Here is a tiny trained network, its code and every weight. The questions are about switching its units off for an input and a target symbol, where a switched-off unit gives its printed mean instead of its output.

import numpy as np


def w(rows, s, z=0):
    codes = np.array(rows[::2]) - 128.0
    scale = np.full(codes.shape[1], s)
    scale[-1] = z or s
    return codes * scale


def norm(h):
    return h / np.sqrt((h * h).mean(-1, keepdims=True) + 1e-5)


def f(y):
    return np.maximum(y, 0)


def softmax(a):
    e = np.exp(a - a.max(-1, keepdims=True))
    return e / e.sum(-1, keepdims=True)


def log_softmax(a):
    a = a - a.max(-1, keepdims=True)
    return a - np.log(np.exp(a).sum(-1, keepdims=True))


def net(x, mask):
    ids = ['ΔΨαβξπστω'.index(c) for c in x.split()]
    T = len(ids)
    res = E[ids] + P[:T]
    u = 0
    for l in range(3):
        r = norm(res)
        for j in range(2):
            rows = slice(2 * j, 2 * j + 2)
            q, k, v = (r @ M[l][rows].T for M in (Q, K, V))
            z = softmax(np.where(np.tri(T) > 0, q @ k.T / 2**0.5, -1e9)) @ v
            o = O[l][rows]
            res = res + np.where(mask[u + j], z, o[:, -1]) @ o[:, :-1]
        u += 2
        y = f(norm(res) @ A[l][:, :-1].T + A[l][:, -1])
        res = res + np.where(mask[u : u + 4], y, B[l][:, -1]) @ B[l][:, :-1]
        u += 4
    return log_softmax(norm(res)[-1] @ U[:, :-1].T + U[:, -1])


Q, K, V, O, A, B = {}, {}, {}, {}, {}, {}
E = w([
[92,141,71],'Δ',
[107,96,91],'Ψ',
[114,134,181],'α',
[119,141,181],'β',
[100,97,131],'ξ',
[80,147,199],'π',
[190,208,123],'σ',
[100,89,104],'τ',
[166,5,167],'ω',
],0.024)
P = w([
[181,169,193],'0',
[94,68,132],'1',
[72,82,117],'2',
[47,107,113],'3',
[69,133,121],'4',
[75,151,113],'5',
[79,206,101],'6',
[115,228,99],'7',
[126,238,90],'8',
[145,232,109],'9',
[168,254,11],'10',
],0.0033)
Q[0] = w([
[141,101,1],'L0H0',
[110,49,184],'L0H0',
[151,121,70],'L0H1',
[53,233,169],'L0H1',
],0.0091)
K[0] = w([
[78,1,88],'L0H0',
[158,241,9],'L0H0',
[52,92,123],'L0H1',
[177,251,175],'L0H1',
],0.009)
V[0] = w([
[65,227,230],'L0H0',
[243,224,91],'L0H0',
[145,129,254],'L0H1',
[130,107,108],'L0H1',
],0.0047)
O[0] = w([
[79,82,170,155],'L0H0',
[155,150,4,3],'L0H0',
[72,176,222,151],'L0H1',
[96,117,149,124],'L0H1',
],0.0042,0.0027)
A[0] = w([
[70,51,124,94],'L0N0',
[117,155,187,253],'L0N1',
[80,139,254,234],'L0N2',
[82,108,38,152],'L0N3',
],0.0093,0.0024)
B[0] = w([
[216,161,32,226],'L0N0',
[205,132,12,199],'L0N1',
[89,107,63,255],'L0N2',
[45,138,134,203],'L0N3',
],0.011,0.0069)
Q[1] = w([
[107,36,211],'L1H0',
[146,171,88],'L1H0',
[187,247,97],'L1H1',
[116,157,107],'L1H1',
],0.014)
K[1] = w([
[1,49,148],'L1H0',
[173,213,209],'L1H0',
[234,54,175],'L1H1',
[152,201,228],'L1H1',
],0.007)
V[1] = w([
[182,103,150],'L1H0',
[48,7,129],'L1H0',
[93,2,93],'L1H1',
[218,19,185],'L1H1',
],0.0065)
O[1] = w([
[100,125,63,113],'L1H0',
[142,3,117,2],'L1H0',
[97,21,157,180],'L1H1',
[88,121,227,29],'L1H1',
],0.0068,0.0043)
A[1] = w([
[114,151,177,49],'L1N0',
[163,73,148,153],'L1N1',
[117,85,153,59],'L1N2',
[113,89,249,254],'L1N3',
],0.013,0.0022)
B[1] = w([
[240,61,83,138],'L1N0',
[156,185,89,245],'L1N1',
[151,175,100,158],'L1N2',
[59,2,19,152],'L1N3',
],0.0086,0.0013)
Q[2] = w([
[140,76,217],'L2H0',
[162,145,11],'L2H0',
[189,96,142],'L2H1',
[100,128,8],'L2H1',
],0.016)
K[2] = w([
[39,157,5],'L2H0',
[150,111,230],'L2H0',
[123,57,121],'L2H1',
[100,200,146],'L2H1',
],0.015)
V[2] = w([
[51,152,57],'L2H0',
[214,102,94],'L2H0',
[166,140,144],'L2H1',
[6,168,144],'L2H1',
],0.019)
O[2] = w([
[99,172,190,188],'L2H0',
[159,37,123,254],'L2H0',
[189,214,121,100],'L2H1',
[1,111,24,129],'L2H1',
],0.013,0.0088)
A[2] = w([
[117,102,103,190],'L2N0',
[62,118,165,4],'L2N1',
[59,81,252,42],'L2N2',
[160,180,114,126],'L2N3',
],0.015,0.0041)
B[2] = w([
[85,90,136,254],'L2N0',
[19,109,145,147],'L2N1',
[177,205,254,156],'L2N2',
[198,186,133,228],'L2N3',
],0.013,0.005)
U = w([
[46,139,163,25],'Δ',
[96,118,159,2],'Ψ',
[155,180,102,202],'α',
[89,112,157,18],'β',
[121,33,72,211],'ξ',
[4,113,70,163],'π',
[115,200,129,239],'σ',
[116,108,114,106],'τ',
[160,19,95,78],'ω',
],0.011,0.0037)

Each question gives the input, a string of symbols that net reads in full, and the target symbol t.
The units are the heads (2 rows each of Q, K, V and O) and the neurons (one row each of A and B). Each row of codes is followed by its name. A weight is (code - 128) times the scale printed after its matrix; where a second scale follows, it is the last column's (O, A, B and U).
mask holds one flag per unit, layer by layer, with each layer's heads first. A switched-off unit (its flag False) gives its mean, the last column of its rows in O or B, instead of its output. The means were averaged over made-up inputs and are rounded, as every weight is.
A unit's drop is (log p(t) with every unit on - log p(t) with that unit switched off) / (log p(t) with every unit on - log p(t) with every unit switched off).
The circuit of an input: a set's keep is (log p(t) with only the set's units on - log p(t) with every unit switched off) / (log p(t) with every unit on - log p(t) with every unit switched off). Starting from the 12 units with the biggest drops (on a tie, the unit counted first), units are removed one at a time, each time the one whose removal leaves the highest keep (on an exact tie, the one counted first), for as long as the keep stays at least 0.8.
circuit, biggest first: the units of the circuit, biggest drop first
most important unit: the unit with the biggest drop
k most important neurons: the k neurons with the biggest drops, biggest first
top k neurons in layer l: the k neurons of layer l with the biggest drops, biggest first
which heads matter: for each layer, one digit per head in row order, 1 if its drop is at least 0.15 and else 0, layers parted by /
drop when u is switched off: that unit's drop, to one decimal
input Δ σ ξ ξ σ ξ ξ, target σ: most important unit => L2H1
input σ Ψ ξ ξ ξ β σ σ ξ π, target α: circuit, biggest first => (L2H1; L0N1)
input σ σ σ ξ ω ξ σ Ψ, target α: 3 most important neurons => (L0N0; L0N2; L1N1)
input ξ σ ξ, target α: which heads matter => 00 / 00 / 01
input Δ Ψ π π σ ξ ξ Ψ, target α: circuit, biggest first => (L2H1; L1H0; L0N2)
input Δ σ ω π ξ σ β, target α: circuit, biggest first => (L0N2; L2H1)
input ξ Δ β, target π: 4 most important neurons => (L0N2; L0N3; L0N1; L0N0)
input Δ β σ β τ, target α: circuit, biggest first => (L2H1; L0N0; L1H0; L0N2)
input σ Ψ σ σ ξ β ξ τ, target α: 2 most important neurons => (L0N0; L2N3)
input ξ ξ σ α σ ξ σ β, target σ: which heads matter => 00 / 10 / 01
input π σ ξ ω σ Ψ σ β ξ ξ, target α: 2 most important neurons => (L0N2; L0N0)
input Δ ξ Ψ ω ξ Ψ π, target ξ: which heads matter => 00 / 00 / 10
input α β σ π, target σ: top 2 neurons in layer 0 => (L0N0; L0N3)
input σ ξ σ ξ σ ξ α ω β π, target ξ: most important unit => L2H0
input Δ β σ π, target α: drop when L2H1 is switched off => 0.6
input α τ ξ β σ σ α, target α: drop when L2H1 is switched off => 0.3
input τ Δ β, target π: drop when L1N3 is switched off => 0.0
input α ξ ξ σ ξ π, target σ: drop when L1H0 is switched off => 0.3
